Where the symbols take the points:
* | g l j r y d
PC | FM PF NR GH JJ -
JQ | HF TJ QN FH GS -
LZ | LS RC SB DS QZ PR
TC | QZ HQ NJ LF ZM MN
FH | CF PP JJ NR JQ -
SL | HQ NL FB LD FS DP
TH | LF LD CP JZ DP FC
MJ | NL - JP BS HT MC
QN | FF ZS JQ JJ GH -
ZS | QS RT TJ NM NF QN
HS | JQ DS QR BN PR -
LL | PZ FD TB JG MH RD
BM | JM PQ FS FB HR BB
TL | CT - CC ZZ LH RT
SN | FZ - BL JC GB SJ
DP | TC SL ZL TH DZ ZQ
ZM | NH PN JG TC TB QH
DZ | ZM FS BB DP JZ CF
TR | FJ - DD GB JC JM
FD | RM JC TG JM SJ LL
RJ | GB - NL RH PQ FB
CF | QH DZ JR ZQ HF -
HZ | JJ RF BN FL QR -
QD | DN CC RT FP MF TJ
CT | JC - DC PQ RH HR
LD | FR LP SG DN SL TH
MD | NT - GB BL DD HQ
HR | FD CT DN BM SG QS
SM | HS TB RD QH DL -
HF | SM JZ FF CF FC -
CP | MH SG TH QS ZL MB
FL | PC QG MT JF HZ -
PJ | QD MQ RM GJ RC DS
MN | MT TC BC DL QH -
TJ | JZ QD ZS PP LS JQ
NH | PP GJ RF QZ DS BN
LH | RH - BS TL JP GZ
RD | QR LL SM QM DR -
DL | PR LF DR SM MN -
BC | FL NJ MN DR QM -
JJ | JR NM FH PC QN -
DR | JF MH DL RD BC -
GS | FC LS GH JQ NR -
ZZ | PQ - HT JP TL LB
QM | HZ JG QH BC RD -
NM | BB LB PP PF ZS JJ
FF | RD QS HF JR MB -
NT | MJ - NZ HH CZ CR
QG | PF BQ QZ SB RF FL
JF | GH SB PR QR FL -
PF | ZL RP MM NF NM PC
PR | GS LZ JF HS MT -
RT | HR TL QD LB GZ ZS
BQ | RP NZ CR CN LT QG
RM | RT GT PJ LT CN PZ
GB | NZ - MD SN TR TD
JP | RJ - MJ LH ZZ RP
QR | QN PZ HS HZ JF -
FR | RC BL SJ TG HQ LF
SG | SJ RH LD HR FB CP
LP | BL - RH DC NL LD
BL | HH - SN TQ MD FR
CZ | HT - FJ NT MQ GJ
ZL | NJ FB DP CP BB FM
JZ | TB DN QS DZ TH HF
TZ | DD - PQ NL DC FS
HQ | CR MD TD FR PN TC
QZ | MM CR QG LZ NH MT
NJ | QG TD TC MH JG BC
NZ | JP - NT FZ FJ BQ
RF | NM LT NH QG PZ HZ
NL | MD - RJ LP TZ SL
GH | MB NF GS QN PC -
RH | SN - LP CT RJ SG
NF | CP GZ LS ZS PF GH
TD | BQ GB HQ SJ JM NJ
MQ | CC - GT CZ HH PJ
FP | FS HT LB MC QD PP
TG | PJ TQ FD PN FR TB
RC | MF HH CN PJ CR LZ
CC | DC - TL HT BS QD
MT | NR QZ FL PR BN -
QH | BN ZM QM MN SM -
JG | RF JM ZM NJ LL QM
NR | ZQ MM PC GS FH -
GJ | FP CZ LT CR PJ NH
FC | DL TH MB HF ZQ -
MC | SL MJ RP MF FP MM
LT | LB FJ GJ BQ RM RF
CR | MC NT BQ RC GJ QZ
JR | QM BB CF FM FF -
SJ | CN SN FR FD TD MH
PP | DZ FP NM MM TJ FH
FM | BC ZL ZQ MB JR -
MM | DP MC PF LS PP NR
GT | TL - MQ FJ FZ RM
TQ | MQ - JC DD BL TG
BS | LP - LH CC MJ MF
HT | TZ - ZZ MJ CC FP
FJ | ZZ - CZ NZ GT LT
DC | TQ - CT TZ LP DN
BN | FH NH HZ MT HS -
JC | GT - TQ TR SN FD
RP | FB JP MC GZ LB PF
LF | LZ FR MH TB TC DL
QS | LL HR JZ BB CP FF
DN | TG DC HR FS LD JZ
TB | DS TG LL ZM LF SM
ZQ | MN DP FM FC CF -
JM | LT TR PN TD FD JG
PQ | TR - TZ RJ CT BM
BB | JG BM DZ ZL QS JR
MF | LD BS GZ QD MC LS
FZ | LH - HH GT NZ CN
FB | TD RJ SL SG BM ZL
DD | CZ - TR MD TQ PN
HH | BS - FZ MQ NT RC
CN | GZ FZ RC RM BQ SB
FS | PN TZ BM SL DN DZ
PZ | ZS RM DS RF SB QR
LS | TH MF NF TJ MM GS
LB | BM ZZ FP RP RT NM
DS | TJ PJ PZ NH LZ HS
PN | GJ DD JM HQ TG ZM
MH | SB SJ LF LL NJ DR
MB | DR CP FC FF FM -
SB | NF CN LZ PZ QG JF
GZ | SG LH MF RT RP NF

In the rows, zero is written as 145.

The rows follow the links: the fewer symbols apart two points are, the more alike their rows tend to be.

Named rows; a name shown again gets a slightly different row:
MN:  196   227   167   101   176   136   216   221   186   155    79   121   128   197   162   136   110   140   160   181   153   178    77   185   175   117   168   157   128   133   183   166   154   133   129   113   149   119   170   144   132   100   140   167    61   150   151   151   105   139   135   198   191   203    93   161   163   166   101   158   100    82   224
JM:  100   100   109   164   196   199   146   132   162   164   114   142   140   104   113   148   195   135   134   211   219   167   212    94   112   191   151   170   129   147   187   223   197   147   152   158   160   186   164   128    79   115   176   170   105   190    47   170   105   132   129   135   131   126   189   101   138   119   185   133   132   245   152
BC:  117   176   110   118   187   156   182   248   189   177    68   118   157   144   163   163    82   139   137   241   171   183   201   166   111   164   127   176   135   125   188   172   156   119   143   110   148   163   133   106   127   145   194   167   121   138   101   152    35   152    90   189   157   213    92   140   177   115   151   152   112    99   221
NL:  198   171   167   168   169   222   143   109    98   127   149   204    84   168   152   190   215   174   209   118   137   123    58   136   164   141   163   113    89   170   176   190   140   114   112   161   118    80   180    82   153   125    79   169   131   166   181   175   171   121   158   154   160    95   210   185   116   210   198   121   169   148   127
FR:  197   218   178   137   138   213   153   119   138   175   151   122    59   203   133   149   143    90   132   106   160   120    84   125   139   149   142   102   158   197    96   176   123   179    96   153   134   152   113   156    97   111    71   116    81   193   219   149   175   180   175   183   176   118    98   121   147   232   178   163   100   101   174
FF:  146    90    80   141   131   131   176   139   190   153   103    81   211   141   144   104   111   104   119   252   138   124   255   158   118   158   123   177   163    87   116    82   128   160   203   138   135   199   168   130   144   114   230   136   187   142   171   106   121   111   109   143   126   161   178   170   144   112    91   153   151    77   198
JJ:  107   103   106   148   151    87   160   187   185   131   118   139   237   105   161   130   113   174   140   202   119   183   193   179   165   141   152   193   135    91   184   105   154   118   203   126   143   143   175   145   189   165   236   162   179   105    87   124   103   103   126   109   125   194   165   183   158    65    70   140   170   153   165
DP:  201   190   149   156   169   187   180   159   142   120    87   187   127   210   171   161   147   147   171   177   106   138    51   191   176   112   192   142   104   143   210   153   124   116   145   150   136    74   180   102   190    78   119   178   109   156   227   144   104   108   158   194   192   168   146   237   133   196    96   140   161    87   197
PP:  154   167   166   162   155    72   157   141   156   104   148   174   175   169   171   115   151   181   165   132   109   166    68   170   226    76   199   166   147   110   198   120   146   147   185   152   161    88   224   201   210   112   153   166   128   121   159   148   194    89   193    97   121   162   190   184   116   124    45   160   186   178   121
LZ:  171   242   186   108   127    96   145   190   136   146   178   128   120   188   165   151    77   132   130    63   126   150    89   173   154    94   132   120   197   175    95   126   128   165   101   135   163   143   102   220   144   154    91   116   111   134   201   120   174   207   181   151   149   169    43   123   167   183   109   178   107    98   145
ZS:   85    56    99   176   115    90   116   106   148   140   159   135   236   106   147   121   109   140   105   172   131   131   237   160   123   155   125   151   197   113   106    67   121   161   214   147   142   166   117   183   185   172   199   126   220   127   153    99   144   139   146    93    99   159   180   150   138    80   109   132   196   146   106
PF:   95   141   112   162   174   124    82   213   120   136   120   216   207   107   180   202    99   207   128   168   116   169   181   193   104   153   145   139   132   122   204   118   141   112   163   136   126   116   118   130   217   183   174   152   220   120   126   134    48   154   108   137   130   190   115   200   169    78   152   106   193   162   135
QR:   95   127   120   112   120    62   154   199   203   160   142    86   209   106   137   101    73   126   125   183   158   161   238   169   119   144   116   183   212   126   100   100   143   164   180   115   166   216   128   193   132   172   213   131   152   111    86   118   122   161   129   120   121   201   105    89   172    76   100   155   116   133   162
RP:  107   127   123   187   160   150    70   172   115   120   140   244   172   103   175   212   145   199   149   127   126   172   160   168   101   160   149   130   122   167   205   140   145   101   144   150   118   119   107    95   204   194   136   155   221   123   120   150    81   159   104   123   113   159   159   188   151    97   211    97   202   200   108
TC:  182   251   175   122   195   182   201   198   158   165    98   149    81   202   154   152   118   140   145   146   160   182    59   168   180   120   159   145   124   152   186   197   160   137   103   134   157   101   155   149   118    93   109   169    48   176   169   166   109   165   142   216   190   173    99   153   137   195   124   158    94   132   212
MQ:  161   144   197   131    92   125   121    87   125   154   219   120   106   146   121   131   197   144   158    48   154   122    95   102   177   144   151   125   175   174    97   150   159   180   108   151   170   149   140   187   112   165    78   116   117   134   123   157   257   159   193    99   129    98   163    73   144   175   174   169   115   196    74
MM:  172   222   178   147   158   106   136   183   116   106   141   212   149   178   189   180   110   192   167    95    99   153    28   216   194    88   186   123   129   158   206   125   142   108   144   139   134    69   167   170   225   125   116   154   149   111   182   144   136   144   156   142   145   186   126   215   138   148    91   131   171   129   144
GS:  172   193   146   125   117    85   176   191   144   137   148   127   164   195   182   134    78   148   153   123    93   131    91   214   180    97   147   124   170   120   113    55    95   156   151   123   147   120   139   169   209   155   146   137   169   103   222   116   168   165   142   167   159   191    97   193   154   164    67   157   154    39   154
MH:  120   153   103   132   153   197   147   170   169   186   113   103   137   122   136   141    90    93   119   199   179   134   249   149    60   175    97   142   165   155   100   141   142   155   121   134   138   203    65   117    86   145   171   122   155   188   159   116    57   198    88   193   155   153    77   115   160   149   187   144   104    94   202
RH:  144    85   130   174   133   236   103    90    94   161   169   165   126   128   145   184   182   131   149   152   144    78   194   112    66   205   127   115   116   167   107   151   124   131   133   170   113   170    97    56   144   187   123   155   217   162   194   147   125   144   108   161   155    94   184   160   149   175   256   128   176   125   106
SN:  140   122   143   141   144   235   111   125   109   179   164   130   100   132   121   164   172   126   131   133   185   117   212    95    61   211    96   113   127   180    95   176   145   145    90   161   112   197    80    89    83   185   118   125   176   169   136   149   117   188   109   175   162    95   128   109   147   163   264   137   129   146   134
NR:  173   210   153   123   151    77   174   211   156   114   113   168   161   183   194   161   100   190   180   147    87   159    65   218   189    90   177   156   132   110   186   103   126   109   163   113   144    80   178   155   212   136   152   155   145    96   182   142   132   131   142   168   163   212   111   208   173   136    63   142   164    93   177
TD:  101   146   125   156   206   229   122   179   143   192    97   184   113   114   130   195   148   149   125   189   180   160   184   108    72   195   116   128   100   169   195   231   183   121   113   146   132   159   108    83    95   151   133   167   123   179    88   176    56   161    97   176   150   142   126   126   150   139   228   120   137   190   172
CR:  158   250   215   118   172   126   125   195   121   124   159   202    90   178   168   180   139   182   150    50   132   200    32   160   175   106   177   117   129   191   176   193   167   134    86   132   164   102   133   177   144   150    74   144   102   142   111   168   160   191   177   146   151   164    80   120   160   170   163   153   119   190   124
FJ:   94    97   159   148   157   130   102   136   135   136   165   166   141    89   122   165   203   177   146   108   176   183   178    86   141   177   142   154   134   154   166   204   193   134   128   156   162   165   144   142   123   206   156   137   148   139    20   188   172   157   150    95   117   109   184    89   160   106   217   132   160   261    77
HT:  162   131   189   155   117   142   129   102   100   106   193   190   137   129   153   166   231   190   178    85   130   136    57   124   193   131   179   135   115   149   188   152   157   128   144   170   142    96   198   149   171   155   107   150   144   123   131   189   227   121   198    98   141    95   228   150   136   151   153   130   179   211    73
FC:  199   180   131   117   132   156   194   171   155   149   101   110   140   203   170   125    94   124   166   181   106   110   107   194   169   114   144   120   158   121   105    83    92   152   154   123   135   122   171   136   169   112   144   150   141   150   262   109   137   137   146   198   180   192   127   205   154   183    94   161   128    10   211
HS:  159   180   164   107   113    59   185   172   190   150   158    81   158   167   146    78    80   128   143   135   128   159   117   163   199    93   132   177   212   117    93    95   132   180   148   118   186   158   169   237   141   118   155   126   106   123   145   118   194   154   175   131   144   180    95   108   159   125    53   180   112   103   155

Each walk starts at a row. The symbols on each line, taken left to right, move it on to the next point.
Each answer is a row, close to the row of the point it stands for.
---
 188   163   134   164   161   159   204   120   168   113   120   147   143   185   142   106   165   150   168   195   139   169    83   157   222   103   191   166   130   117   200   150   153   135   186   152   157    92   235   163   162    62   156   163    94   174   174   171   167    72   189   165   163   146   224   215   112   175    61   153   167   139   178
r l d r l
 225   165   158   159   132   222   148    86   106   141   151   171    96   213   147   147   160   116   160   119   124    89    80   159   147   140   143    87   124   189   105   128   101   149   140   155   119   117   134   121   163   119    89   135   153   165   268   119   172   132   166   196   166   115   149   202   118   239   155   157   156    65   141
j d g y r l
 130   123   125   153   173   226   118   141   137   198   143   130   116   134   124   174   139    91   105   159   172   121   233   111    54   206    98   126   155   174   102   173   137   152   103   155   132   216    65   115    93   157   132   138   155   187   157   147    78   192   107   189   151   126   102   113   155   155   236   147   110   127   148
---
 111   131   156   144   135   145    90   141   109   164   199   161   133   115   147   193   163   151   147    70   149   130   180   108    77   200   101   103   154   184   102   166   148   142   106   152   129   191    66   115   122   224   109   111   194   124   113   155   143   210   130   118   135   104   109    79   162   129   259   134   146   176   102
y r r y j d r d j
  87   109   121   136   111    91   117   150   185   167   166   103   207   100   122   100   102   129    92   152   172   176   246   128   110   144   110   166   220   146    92   120   145   182   160   137   163   223   101   207   112   166   176   123   168   146    97   126   136   168   141   102   102   170    99    73   146    74   118   156   139   190   120
j d g j r y
 115    85   103   145   104    65   155   162   174   132   148   120   223   119   159   105    94   145   121   207   128   136   232   182   126   122   128   169   193    99   108    51   130   167   214   125   151   178   142   173   181   181   220   136   211   104   147   105   148   136   116   100   125   186   138   155   160    70    85   144   180   101   138
---
 177   231   188   130   184   203   166   154   148   159   112   165    62   190   138   172   161   142   160   120   157   157    52   134   166   148   168   123    94   193   184   229   163   138    89   166   147   108   153   134    99   100    83   162    60   188   146   183   128   161   155   194   178   122   117   153   152   224   173   156   101   154   178
l y r j y r
 122   134   131   144   190   230   108   147   122   173   129   171    99   114   128   199   195   149   162   129   178   153   169   113   106   207   130   126    80   168   175   236   181   108    92   147   132   165   115    75    92   165   118   150   147   174    79   191   102   167    95   154   164   113   172   123   163   159   276   118   136   185   144
y j j g d r y y l
 106    79   157   150   109   135   104    97   120   174   208   123   146    90   115   147   174   140   126    95   179   130   207    83   113   189   124   141   176   165    97   165   159   179   123   162   149   207   106   159   106   204   132   114   184   144    79   149   190   184   152    86   115    98   151    59   149   127   221   148   148   223    84
---
 176   195   202   130   107   148   111   134   104   158   211   160    89   182   135   167   180   160   166    15   135   108    87   121   143   141   141    93   168   196    99   155   145   161    76   146   149   138   104   165   123   195    55   105   137   141   156   153   207   190   174   134   154    99   104    87   157   200   205   165   122   137    95
g r y g g r
 180   138   174   139   124   187   164    66   138   160   199   104    84   159   106   110   214    99   159    98   182   112   117    76   160   160   150   135   146   166    95   196   145   177   118   169   155   163   158   160    84   125    92   139    96   168   150   170   244   132   185   147   153    81   183    91   127   210   173   155   115   153   117
r d l j d d d y
 129   117    97   125   137   136   197   175   198   184   123    56   187   129   133    94   108    78   107   242   176   143   239   135   112   171   108   184   191    98   104   115   145   170   171   127   162   220   142   151   103   132   223   145   137   155   118   119   103   143   122   169   150   176   121   123   163   112   105   170   112    89   195
---
  89   181   145   137   176   119    98   233   157   164   117   190   163   114   160   202    91   183   110   147   156   206   179   169   111   142   132   160   146   151   203   175   171   116   126   123   145   158    87   152   149   189   163   138   145   122    71   150    51   206   108   145   124   199    64   136   161    79   180   124   128   190   153
y l l y r g
  99    78   133   186   144   139    96   103   116   128   179   190   170    86   142   182   215   199   159   120   151   149   161   109   153   176   156   154   112   144   184   175   160   124   172   157   139   142   174   122   169   198   152   155   205   120    65   167   158   126   145    82   115   115   224   126   133    90   204   112   199   245    73
j j r y r j
 173   175   193   169   140   159    98   138    75   122   187   228   118   168   163   203   199   214   190    53   108   132    42   159   167   138   171    97    93   175   184   165   139   112   123   176   128    78   157   120   173   183    81   152   166   118   153   178   202   140   170   133   142   122   175   173   129   170   199   128   190   177    98
---
 174   195   162   150   108   107   136   151   128   116   172   166   141   201   181   149    90   161   155    92    78   111    89   201   154    76   150   111   176   165   115    53    94   159   142   138   145   118   101   182   208   159   104   110   189   117   241    97   169   159   165   148   145   165    98   198   133   173    92   167   164    79   130
g g r g j l
  79    89   130   144   112   108   103   113   162   166   197   123   176    87   111   133   145   128   110   112   181   148   236    88   111   176   122   152   194   162    97   153   162   174   153   146   178   222    94   192   105   185   151   119   177   140    73   144   163   192   153    84   113   130   134    73   138    97   173   151   136   209    86
d j r g r r r
 173   139   164   144    99    74   153    96   143   114   190   124   169   173   152    99   123   136   131   127   121   120   117   174   209    90   161   150   189   134   111    52   117   171   186   138   156   122   175   226   206   130   148   124   164   120   215   124   228   124   204   125   122   141   173   154   122   153    38   176   171   108   113
---
 154   166   217   135   146   122   130   122   132   134   199   157   107   147   125   148   216   179   167    62   159   175    69   101   205   134   163   134   139   164   175   212   171   151   109   143   166   114   182   186   117   167    93   149   100   136    75   191   232   145   183   104   143   113   171    82   137   160   158   163   131   242    92
d g r d d g l l
 195   185   162   176   176   216   149   123   112   127   115   202    86   193   156   184   182   158   176   135   129   128    60   159   180   127   177   121    75   179   190   159   139   110   137   156   115    76   174   100   181   109    83   168   114   169   208   167   143   116   163   178   163   132   175   221   127   213   161   128   166   124   159
d d j g r
 125   149   103   110   146   158   176   203   191   190   102    81   177   156   146   143    73   101   125   214   157   147   226   161    91   171   101   158   176   135   113   131   128   147   130   120   137   200   103   125   128   155   194   129   159   144   156   116    67   184    85   185   161   178    59   130   190   135   147   161   105    73   216
